Each row has a hidden trait or not; one of two labels after the row says which. A new part has a new trait and new labels.
[ -9  -4   1  -1  -3   2   1  12   7   0 -29   2   5  17   0   9  -4   1
   6  -3  11  -5  11 -11  -1   3   0 -32   0  -2]
T
[ -7  -5  -1   2  -3   4   5  10   5   0 -12  -2   2  10   1   4  -6   2
   5   0   7  -7   9 -13  -3  -3  -3 -39  -1  -3]
T
[  3   0  -2   3 -11   3   4  -6  -2   2  23   3  -4  -4   1   2  -3   0
   4  -5  -1  -5   2  -9   2  -7  -4   4   0  -2]
F
[ -6  -4   2  -1  -2   1  -1  14   6   0 -27   3   5  17  -2  11  -3   1
   5  -4  12  -4  12 -11  -1   3   2 -26   0  -3]
T
[ -9  -5  -2   1  -1   6   6   9   1   2 -13  -6   0   8   0   3  -7   2
   1  -1   5  -6  10  -9  -2 -10  -3 -40   0  -4]
T
[ 2  0 -3  3 -1  2  5 -5 -1  2 24 -1 -4 -9  1  0  0  0  1 -1 -6 -3 -6 -4
  2 -6 -2 12 -1  1]
F
[ -8  -5  -3   1  -3   5   5   8   3   0 -10  -4   2  10   1   4  -7   2
   3  -1   4  -7  10 -11  -3  -7  -3 -40   0  -3]
T
[  1   2  -2   1   4   2   3  -3   0   1  21  -4  -3 -10   0  -2   1   0
  -2  -1  -7   1  -5   2   1  -8   2  13   0   4]
F
[ 2  0 -3  2 -6  2  5 -7 -2  2 24  0 -4 -5  1  2 -2  1  0 -3 -4 -3 -2 -5
  2 -9 -3  9  0  0]
F
[ 0  2 -1  0  7  2  3 -4 -1  1 19 -5 -3 -9  0 -2  0  0 -5 -1 -5  2 -4  3
  1 -7  3 12  0  3]
F
[ -6  -4   0   1  -5   2   2  12   5   0 -24   0   4  15   0   7  -5   2
   6  -2   9  -6  10 -14  -2   2  -1 -38  -1  -3]
T
[ -3   3   3  -6  22  -5  -5  11  10  -2 -25  -3   7   4  -4   7   8  -1
  -6   1   3   8  -3  10   0   9  13  12  -1   9]
T
[ 2  2  0 -1  9 -2 -2 -4  2  0  4 -2  0 -4 -1 -1  3 -1 -5  0 -1  4 -4  7
  1  0  4 14  0  3]
F
[ 1  1 -1  0  8  1  2 -4 -1  1 17 -5 -3 -8  0 -1  1  0 -5  1 -6  2 -6  4
  1 -6  3 15  0  3]
F
[ -5  -2   3  -4   4  -2  -4  11   8  -1 -35   4   7  18  -3  10   2   0
   3  -4  14   0   9  -4   0   8   4 -16   0   0]
T
[ -3   1   4  -4  12  -5  -7  14  10  -2 -37   1   8  14  -3   9   4   0
   0   0   9   5   1   4  -1  11   8  -1  -1   4]
T
[ -5   1   5  -6  18  -4  -7  11   8  -1 -33   0   7  14  -6  10   5  -1
  -4  -3  10   7   3   7   0   6  12   0   0   3]
T
[ 2  3 -1  0  8 -2  0 -2  5  0  5 -4  0 -8  0 -6  4 -1 -3  4 -6  3 -8  6
  0  1  3 13 -1  5]
F
[ -7  -4  -3   2  15   6   7   6  -1   0  -2  -8  -1   1   2  -4  -7   2
  -2   4  -1  -5   4  -4  -4  -7  -4 -31   0  -3]
T
[ 3  0 -2  3 -9  2  4 -7 -1  2 23  2 -3 -7  2 -1  1  0  3 -2 -4 -4  0 -6
  2 -6 -4 13 -1 -1]
F
[  2   1  -2   2   2   1   4  -1   0   1  27  -5  -4 -11   1  -2   1   0
  -2   0  -6   0  -5  -1   1  -7   0  11  -1   2]
F
[ -7  -4  -1   0  -5   4   2  11   4   1 -20  -1   2  12   0   9  -6   2
   4  -4  10  -7  12 -15  -2  -5  -1 -37   0  -4]
T
[  3   1  -3   2  -2   2   4  -6   0   2  26  -3  -4 -10   2  -2   1   0
  -1   0  -7  -2  -4  -3   1  -6  -1  10  -1   2]
F
[ 0  2  0 -1  8  0  1 -4 -1  0 15 -4 -1 -6 -1 -1  3  0 -5  0 -5  4 -5  6
  1 -5  3 13  0  3]
F
[ -4   0   4  -4   9  -5  -5  13  10  -2 -39   3   8  17  -3   9   4  -1
   2   0  12   3   4   1   0  13   7  -5  -1   4]
T
[ 0  2  1 -3  8 -1 -3 -2 -1  0  1 -2  1 -2 -2  1  3 -1 -6 -2  1  5 -3  7
  1 -2  6 14  1  2]
F
[ -6  -4   2  -2  -5   0  -2  13   6   0 -34   3   6  19  -2  11  -2   1
   4  -6  13  -3  13  -8   0   3   2 -23   0  -2]
T
[ -5  -1   4  -4   6  -3  -6  11   8  -1 -41   5   7  17  -3  10   2   0
   3  -2  12   2   7  -6   0  11   6 -10   0   1]
T
[ 2  2  0 -2  6 -4 -3  1  2 -1 -5  0  1 -2 -1  0  3 -1 -2  1 -1  4 -6  6
  0  5  3 16  0  2]
F
[ -3   4   3  -5  24  -5  -3   9  11  -2 -24  -5   6   4  -5   6  11  -1
  -7   2   3   8  -5  11   0   5  14  18  -1  10]
T
[ 1  2  0 -3  7 -2  0 -1  0  0  6 -3  0 -4 -2 -1  3 -1 -3  1 -3  5 -6  7
  1 -1  4 15  0  3]
F
[ -5  -2   2  -3   1  -1  -3  13   7  -1 -38   5   7  18  -2   7   0   1
   5  -3  13  -3  10  -7  -1   7   3 -16   0  -1]
T
[ -7  -5  -3   2  -1   5   7   8  -1   0  -1  -7   1   6   1   1  -8   2
   1   1   3  -6   7  -8  -3  -8  -3 -38   0  -3]
T
[ -9  -3  -3   1   3   7   6   3  -5   0  -4 -11  -2   1   1  -5  -9   1
  -5   3  -1  -3   5   1  -4 -12  -3 -23   1  -4]
T
[ -8  -4  -3   2   1   6   6   6  -2   0   2 -10  -1   1   2  -4  -8   1
  -4   3  -1  -4   4  -3  -4 -11  -4 -35   1  -4]
T
[ -7  -4  -3   3   0   7   7   9  -1   0  -2  -8  -1   4   2  -1  -8   2
  -1   2   0  -5   5  -6  -3  -9  -3 -38   0  -4]
T
[ -3   2   3  -5  20  -5  -6  11  10  -2 -31  -2   8   9  -5   8   7  -1
  -4   0   7   7  -1   8  -1   9  11   7   0   8]
T

Next part:
[ 1  0 -1  0  2  2 -1  3  1  0 -1  3  0 -6 -2  8  3  5 -4 -6  1  0  1 -2
 -1 -1  3  2 -2 -6  1  2]
U
[ 37  -2   2  -8 -12  17   9   0   6  -7  -5 -49  -1 -41  11  26   2 -18
  -2 -63  -9   2  -3   7 -11 -11  -4   1  10  29  63 -11]
U
[  2  -1  -1   0   3   4  -1   2   5   3  -3   6  -1   1   4   8   5   3
 -13  -5  -2   2  -4  -4  -1   0   2   4  -1  -1  -8   3]
W
[ -1  -1  -4   0   1  -3   3   7   1   0   1   6  -2 -16   0   8   3   7
  -9  -9  -2   2  -1  -4   0   0   5   6   0  -4  10   3]
U
[  9  -2   4   0   2  11   0  -2   9   5 -12  -1   2 -18 -12  12  -2   3
 -17  -9  -9   6  -3  -2   2  -3  -2   4   2   3  10   1]
W
[  6   2   0   1   2   4   1   2   6   0  -8   8   3 -21  -5   9  -3   8
 -11 -10  -5   7   1   0   9  -5   3   5   0  -3  15   1]
W
[  2  -7  -2  -1   5  17 -14  -3  11   4  -7  -6   2  26 -10  18  20  -3
   1 -19   9   1   8  -8  -5  -5   0  10 -16  -9  10  12]
W
[ 9  2  2  1  0 -3  6  1 -1  3 -5  5  0 -9  8  0 -8  1 -9  0 -9  3 -4  0
  2 -6  2 -3  3 -3  8  0]
U
[ 10   6   4   3   2  -3  10   1  -4   1  -1   4  -3   8  24   7  -4  -4
  -3   2 -10   5   0  -4  -1 -13   3  -2   0 -12   9   5]
U
[ 10   5   1   2   1  -1   8   5   3  -1  -8  13   1 -20   6  17  -6  10
 -17  -7  -9   7   0  -6   8  -5   4   4   2  -8  17   1]
U
[  5 -11   1  -2   5  22  -6  -4  14   7 -10 -15  -2  12 -17  19  11  -2
  -8 -30   0   3  -1  -2  -9  -1  -2   8  -8  -5   0  13]
W
[ 13  -1   5   0   0  -8   6   1  -7   4   4  -4  -6  13  25  -5 -10 -10
   2  11  -7   0  -8   1 -10  -4   0  -8   4   2 -17   1]
U
[ 13   5   3   2   2  -1   2   0  -4  -3  -5   5   1   4  16  10  -2  -2
  -4  23  -6   5   6  -5   5 -15   3  -2  -4 -12  26   6]
U
[  3 -19   4  -5   5  33  -9  -6  21  13 -10 -16  -5  22 -18  21  21  -3
  -5 -32   2  -2  -7  -6 -16  -7  -6  10 -10  -5  12  12]
W
[ -4  -5  -1  -1   2   6   0   2   6   6   0   0  -4  -1   1   7   4  -1
  -4  -3  -4   0 -10  -1  -8   2   0   1   1  -3 -12   1]
W
[  7   0   0   1   1  -1   3   2   4   1  -6   5   1 -13  -4   9  -3   6
 -12  -6  -4   2   0  -2   7  -2   2   3   1  -4  11  -1]
W
[ 26   0   0  -3  -5  12   7   3  12  -3 -10 -18   3 -37   7  22  -3  -2
 -13 -56  -8   7   2   0   5 -10  -1   6   7  12  63  -4]
U
[ 12   3   2   2  -1   4   4   1   2   1  -9  10   3 -23  -2   7  -8   7
 -14  -1  -8   4  -2  -1   9  -3   1   1   3   1  17  -2]
U
[  1  -7  -1   0   4  14  -5   0  11   6  -4  -2  -3   7  -9  14  13  -2
  -4 -24   1   1  -4  -6  -4  -1   1  10  -5   0   0   5]
W
[  1 -12   1  -4   5  25  -4  -1  17   8  -9  -6  -4   8 -16  26  16   0
 -11 -24  -2   4  -3  -7  -9  -3  -2  11  -7  -7  -1   9]
W
[ 10   6   2   3   3  -3   7   4  -1  -2  -4  10   2   1  17  16  -2   4
  -9  -2  -7   8   5  -7   6 -16   4   3  -6 -14  25   7]
U
[ 17   6   8   2   2   3   7   1  -1   1 -11   9   2 -16  10  11 -10   4
 -14   8 -12   8   1  -4  11 -11   2  -2   1  -7  31   1]
U
[ -1 -14   2  -3   4  22  -7  -3  13  11  -4 -11  -6  20  -7  12  15  -8
  -3  -6   2  -1  -8  -4 -18   1  -4   7  -5  -1 -16   9]
W
[  8  -7   1  -1   5  13  -1   0  12   7  -6  -3  -1  -5  -8  13   7   4
 -13 -15  -3   3  -2  -3  -4  -1   0   6  -1  -2  -8   2]
W
[ 27  13   5   5   3  -1  13   0  -1  -5 -15  18   6 -10  24  28  -8   4
 -20   1 -14  13  14 -10  14 -27   5   2  -3 -19  51   9]
U
[  5   0   0   0   0   2   3   2   5   0  -8   1   1 -12   1   4  -2   3
  -9 -11  -4   3  -2  -1   9  -1   2   3   3   1  12  -2]
U
[  6 -13   2  -2   6  30  -8  -3  22  11 -11 -10  -4   8  -1  24  21  -4
 -11 -30   1   5  -2  -8 -12  -3  -3  11 -10  -4  -4  11]
W
[  7   6  -6   3   4   1  -1   5   7  -4 -11  17   8 -21 -13  28   8  20
 -19 -22  -2  10  16  -8  20 -13   7  13  -7  -5  48   7]
U
[ 23   9   3   5   4  -1   7   0   0  -5 -13  15   6  -3  18  22  -4   3
 -14  -1  -9  12  16  -9  13 -24   5   3  -7 -15  47   8]
U
[ 12   4   5   2   1   0   6   0  -5  -1  -3  12   0   3  17   5 -11  -4
  -7   2  -9   6   0  -5   4 -17   1  -3   0  -8  13   2]
U
[ 39   1   7  -5 -11  20   8  -3   4  -3 -12 -44   3 -47   9  18 -15 -15
  -7 -62 -11   3  -6   9  -4 -12  -7  -4   8  30  63 -15]
U
[ 15   7  -1   3   3   3   3   2   0  -4 -12  10   7 -18   5  16  -1   7
 -13  -7  -7  11   9  -7  21 -18   5   5  -5  -9  40   2]
U
[ 29   1   3  -4  -8  13   8   0   5  -2  -6 -30   0 -37   6  17  -6 -11
  -5 -60 -10   4  -3   4  -4  -5  -4   1   9  18  58  -8]
U
[  7   2   1   1   0   5   2   1   1  -1 -10   4   4 -27  -3   4  -5   6
 -14 -15  -7   5   1  -4   4  -5   1   3   4   4  34  -3]
U
[  9   4  -1   2   2   4   7   3   9  -2 -11   8   5 -32 -12  19  -4  15
 -21 -23 -10   8   4  -6  15  -5   8   9   0  -2  31   1]
U
[ 10   2   0   1   0   4   5   2   6   0  -8   0   2 -26  -3  13  -5   7
 -15 -31  -7   5  -2  -2   6   0   2  10   6   3  31  -2]
U
[  0  -6   2  -2   1   6  -1   0   2   8   2  -7  -7   5   1  -2   0  -4
  -1  -6  -2  -2 -12  -1 -11   4  -2  -1   6   1 -25   0]
W
[ 14   5   2   3   3  -3   5   2   0  -2  -5  13   2   2  17  19  -7   1
 -11  -3  -8   8   6  -7   6 -16   4   2  -3 -10  24   6]
U
[  8   2  -2   1   2   4   1   3   6  -1  -9  10   5 -21  -7  18  -1   8
 -14 -22  -3   6   6  -5   9  -7   4   7  -1  -1  24   0]
U
[  4 -11   2  -4   5  27 -13  -7  15  11  -4 -15  -4  23  -9  13  16  -8
   1 -16   5   1  -3  -5 -13   0  -3   6 -10  -2  -4  10]
W
[ 1 -3  0  0  2  3 -1  1  4  2 -2  1 -1 -5 -2  3  3  1 -5 -2 -1  1 -4 -2
  1  1  2  2  1 -2 -5  1]
W
[  7   5   1   3   2  -3  -3  -2  -5  -5  -3   8   2  19  19   8   5  -7
   5   5   1   4  10  -5   4 -33   3  -1 -10 -14  20   8]
U
